Moves between units:
at | § * @ ~ +
subu | muno duto sevo fesa fuza
sepa | dute saso nesa zema subu
muno | fifo subu vofa dema nesa
ravi | godu gipa pibe tano lani
seta | geba godu gura pibe rira
dode | tano rozu bufi dute note
teku | rofo defe vipa basi bisi
bufi | gipa lili tano rozu rora
kebi | runa rira tato ribu gura
lume | ranu note tavo fifo bufi
basi | lovu geba defe gura runa
vofa | note sevo fifo subu dute
gipa | ravi bufi vemo dode tavo
dute | lili sepa rozu fuza muno
luzi | rira lani ribu ranu pibe
lili | bufi dute dode nesa fifo
tavo | lani rora ranu note tano
runa | lifu kebi fonu gada gulu
defe | teku gulu lovu geba fonu
buva | fesu lifu gizu fonu teku
ranu | kiri lume lani rora gipa
rofo | duto teku fesa lovu gizu
vipa | fesa lovu rofo defe buva
fonu | bisi tato lifu kebi basi
gada | tato ribu kebi luzi seta
zema | fuza gizu saso buva fesa
tano | vemo dode gipa lili lume
ribu | gada kiri rira lani godu
lovu | vipa basi teku gulu lifu
geba | basi seta gulu rapo kebi
dema | sevo fesa subu rofo saso
lifu | buva runa bisi tato defe
kiri | ribu ranu luzi tavo ravi
duto | subu rofo dema vipa zema
tato | fonu gada runa rira geba
rira | kebi luzi gada kiri rapo
lani | luzi tavo kiri lume vemo
gulu | defe gura basi seta tato
fesa | dema vipa duto teku fesu
sevo | vofa dema muno duto sepa
saso | sepa fesu fuza gizu duto
fesu | saso buva zema bisi rofo
fuza | nesa zema sepa fesu dema
pibe | rapo vemo godu gipa kiri
rora | tavo fifo lume vofa dode
vemo | pibe tano ravi bufi ranu
nesa | rozu fuza dute saso sevo
bisi | gizu fonu buva runa lovu
rozu | dode nesa lili sepa vofa
gizu | zema bisi fesu lifu vipa
fifo | rora muno note sevo rozu
note | lume vofa rora muno lili
godu | seta ravi rapo vemo luzi
rapo | gura pibe seta ravi ribu
gura | gulu rapo geba godu gada

In the rows, zero is written as 500.

The rows follow the links: the fewer symbols apart two units are, the more alike their rows tend to be.

Some units and rows for them; each showing differs a little:
rora
[ 539  389  736  416  814  440  682  567  428  535  742  508  525  374  315  481  503  596  520  492  645  541  378  508  446  735  514  568  599  565  197  487  322  438  326  339  420  370  351  484  446  488  847  731  245]
lovu
[ 435  688  432  513  151  448  487  744  577  485  181  551  378  672  565  536  437  461  282  529  410  509  626  384  545  526  770  522  646  421  617  615  667  503  646  572  468  520  562  405  518  472  142  422  827]
kiri
[ 408  499  498  375  807  580  625  547  375  388  679  467  506  485  233  234  567  467  340  689  419  420  387  508  597  614  435  442  395  656  118  192  234  582  528  440  752  303  438  521  481  500  468  576  590]
saso
[ 595  472  645  420  461  442  395  565  554  662  265  468  419  523  873  615  428  560  631  366  570  656  641  421  549  438  468  546  605  353  798  650  913  329  557  446  477  669  397  410  517  633  422  519  268]
buva
[ 573  645  448  535  117  371  244  485  547  496  255  562  439  607  690  655  491  411  382  415  519  502  667  388  583  307  567  520  586  411  884  679  753  464  630  592  391  589  607  430  561  520  240  321  606]
fonu
[ 426  641  347  626   17  488  383  538  641  438  387  568  475  617  416  556  441  453  349  536  296  469  507  510  410  413  701  456  523  451  556  591  338  549  600  655  345  514  697  523  520  334  308  361  865]
vipa
[ 578  609  509  540   21  369  203  456  613  535  298  573  405  530  668  637  451  456  460  394  472  492  606  467  523  243  552  430  607  387  880  719  671  423  593  575  365  606  633  470  571  434  354  366  525]
duto
[ 615  546  690  394  433  406  429  636  590  677  255  443  372  539  831  582  406  595  612  406  491  704  625  429  567  489  528  549  679  345  747  655  876  335  571  470  489  665  360  386  552  693  313  553  342]
zema
[ 553  538  735  388  357  402  437  698  649  685  184  428  349  566  797  566  384  622  524  429  406  653  586  452  534  512  581  505  703  312  690  677  788  326  574  451  455  635  383  387  552  600  309  582  432]
gulu
[ 430  610  130  679  261  565  445  462  439  326  438  600  569  654  484  535  574  348  434  567  452  364  569  418  498  382  577  474  322  539  648  474  525  691  585  699  558  510  719  576  479  420  252  227  873]
vemo
[ 489  424  562  459  688  520  447  293  414  429  826  516  575  300  185  361  587  430  437  600  522  323  350  588  511  492  313  419  371  675  237  287  124  515  444  435  581  329  527  597  501  409  739  572  437]
runa
[ 488  575  149  688  140  514  381  416  533  352  409  596  549  608  468  549  546  362  407  546  376  348  541  484  482  323  599  451  376  498  675  544  450  640  583  685  456  532  760  552  502  367  296  250  843]
subu
[ 642  377  680  531  419  469  353  401  662  710  426  458  448  425  760  691  427  644  779  310  492  608  533  587  382  361  399  498  564  331  718  713  628  309  442  486  288  674  466  527  493  550  717  571  133]
sepa
[ 586  368  733  496  450  470  429  435  682  722  433  444  453  392  696  631  392  674  752  339  447  665  506  633  334  446  445  493  616  320  630  712  550  295  438  473  274  706  440  517  516  530  751  616  201]
fesu
[ 522  552  709  442  135  417  277  587  752  666  224  481  315  515  692  591  336  634  469  417  308  609  539  527  447  405  636  454  717  292  680  708  578  291  592  542  328  598  519  446  595  498  392  547  460]

Each walk starts at a row. The symbols on each line, taken left to right, move it on to the next unit.
Each answer is a row, close to the row of the unit it stands for.
[ 666  410  620  492  431  448  363  388  592  692  380  449  461  439  810  648  440  561  763  302  510  636  585  545  439  358  385  528  541  318  801  718  748  366  459  468  351  743  453  466  518  559  618  500  160]
+ @ + + * §	[ 653  456  629  481  441  450  376  484  541  662  311  454  452  471  848  642  484  558  707  340  588  641  595  476  523  399  397  546  589  355  835  665  848  367  487  465  412  713  409  441  532  612  496  501  201]
+ * ~	[ 485  709  405  482  178  406  417  668  511  461  222  548  398  714  604  569  449  452  330  502  497  565  649  342  605  473  702  509  640  415  720  595  795  514  645  569  515  515  543  378  535  500  124  371  723]
[ 379  681  397  559   35  470  456  625  647  432  303  559  421  648  428  536  412  491  313  541  271  476  501  481  456  493  769  477  600  455  530  606  434  533  614  634  392  481  686  494  485  345  246  396  862]
~ ~ * @ *	[ 412  457  563  393  755  523  561  496  420  414  715  459  514  423  184  282  515  487  378  666  415  390  388  571  572  563  413  418  413  642  116  236  153  550  503  460  676  310  471  545  485  439  571  584  558]
§ @ § § @	[ 428  616  265  674   47  501  373  423  586  411  403  578  520  591  445  569  481  429  389  517  331  381  533  510  432  338  631  447  423  455  630  568  376  584  564  688  370  526  738  577  513  353  340  300  870]
[ 538  691  408  518  157  412  365  586  542  473  255  567  436  646  676  597  500  401  375  456  561  507  705  339  610  393  639  509  608  421  822  660  809  501  606  576  493  542  577  418  565  555  181  373  680]
@ + @ @ § ~ ~	[ 375  712  472  538  110  449  494  728  651  475  236  567  377  682  496  529  426  474  281  567  307  510  572  427  508  511  800  500  644  422  547  609  548  493  625  603  430  486  613  473  526  406  167  389  861]
@ + § @ +	[ 580  582  563  510   24  369  201  446  666  607  311  545  405  488  613  621  416  519  439  400  418  518  584  523  468  267  528  424  642  361  828  719  595  376  612  566  311  612  588  461  570  409  398  399  507]
[ 556  571  652  479   32  404  205  495  734  643  268  489  355  492  646  605  347  573  475  412  349  546  599  556  454  353  596  430  681  329  748  704  534  338  613  565  292  621  552  467  578  443  415  483  477]
@ @ + +	[ 526  573  733  370  260  405  382  666  714  668  184  438  275  520  728  584  332  647  514  432  338  624  589  500  496  481  623  495  744  310  648  678  661  301  591  485  406  584  441  432  564  566  357  570  448]
~ * @ ~ +	[ 415  622  100  659  347  588  560  515  421  323  408  569  580  672  517  485  577  330  406  583  449  404  574  403  560  462  596  514  337  538  585  449  579  766  616  658  632  494  660  529  482  469  178  250  899]
[ 359  607  130  586  449  607  618  582  402  355  397  553  561  699  517  428  535  356  405  621  437  398  544  433  551  535  620  496  334  531  491  405  563  732  607  652  680  439  602  529  449  518  156  299  928]
~ @ ~ @ * +	[ 437  402  582  439  689  558  505  384  431  435  771  479  541  353  170  295  511  493  357  644  445  368  326  597  525  533  374  420  399  649  174  257   86  533  464  444  564  318  486  564  508  422  640  580  488]
~ ~ * @ *	[ 583  408  733  475  535  499  531  536  704  736  412  395  459  398  703  596  372  714  733  327  421  700  487  612  355  553  483  532  667  332  522  718  549  306  404  431  312  650  378  483  469  536  726  689  173]
[ 565  379  772  457  654  499  615  622  630  724  423  417  453  436  692  614  413  728  693  353  471  721  473  560  382  638  516  575  673  324  467  666  618  299  422  415  369  618  334  461  450  579  717  689  190]
* § * § @ +	[ 576  379  709  418  739  483  686  667  533  682  432  430  467  480  713  566  404  717  712  392  576  703  504  480  433  709  555  617  662  377  468  611  689  393  393  394  423  595  301  431  447  643  677  685  171]
* § * § @ +	[ 580  395  663  420  822  499  688  635  447  649  455  434  523  476  693  591  512  673  708  368  674  695  483  467  474  744  506  655  648  428  513  598  726  396  367  386  449  555  279  447  437  655  702  686  168]
[ 333  598  223  539  466  649  666  626  444  362  410  492  554  708  468  384  544  419  374  680  354  436  531  426  547  587  635  495  356  549  331  367  458  704  610  644  658  445  585  538  476  493  159  342  951]
* * ~	[ 542  415  519  478  744  501  435  257  348  396  858  520  583  299  219  404  618  402  476  536  634  340  364  599  545  444  311  427  354  687  355  293  234  516  415  452  570  329  504  565  499  441  768  570  373]
[ 282  617  247  542  444  638  657  616  515  353  406  492  524  663  410  334  481  459  369  692  229  413  469  511  486  558  619  490  382  556  249  354  316  668  590  632  644  444  603  558  488  445  223  355  916]
@ * @ +	[ 278  553  307  586  438  656  569  533  541  390  472  505  489  589  317  360  476  469  386  680  203  385  430  594  450  521  591  461  322  539  272  333  188  663  568  639  623  427  645  617  510  411  315  379  877]
+ @ + + * §	[ 331  539  284  581  422  675  527  414  549  399  561  476  545  533  324  343  518  469  431  652  227  321  410  581  431  449  501  384  278  556  283  331  150  659  549  645  577  431  640  627  492  355  377  368  810]
[ 389  500  430  391  848  608  634  537  316  372  627  462  528  507  333  270  616  416  355  706  483  377  427  481  618  623  446  477  338  681  178  195  373  635  491  469  817  324  418  525  465  564  405  499  616]
@ + § *	[ 405  483  333  421  808  588  587  443  300  353  646  462  583  543  368  282  615  362  429  684  515  378  486  473  642  573  389  461  244  700  284  188  426  676  547  501  839  359  461  536  481  559  359  469  648]
+ + § * @ @	[ 426  487  226  562  628  643  479  299  345  336  682  528  615  498  351  352  614  322  445  658  471  277  482  530  579  393  291  391  167  660  408  238  356  685  533  580  750  440  587  619  505  457  405  332  681]
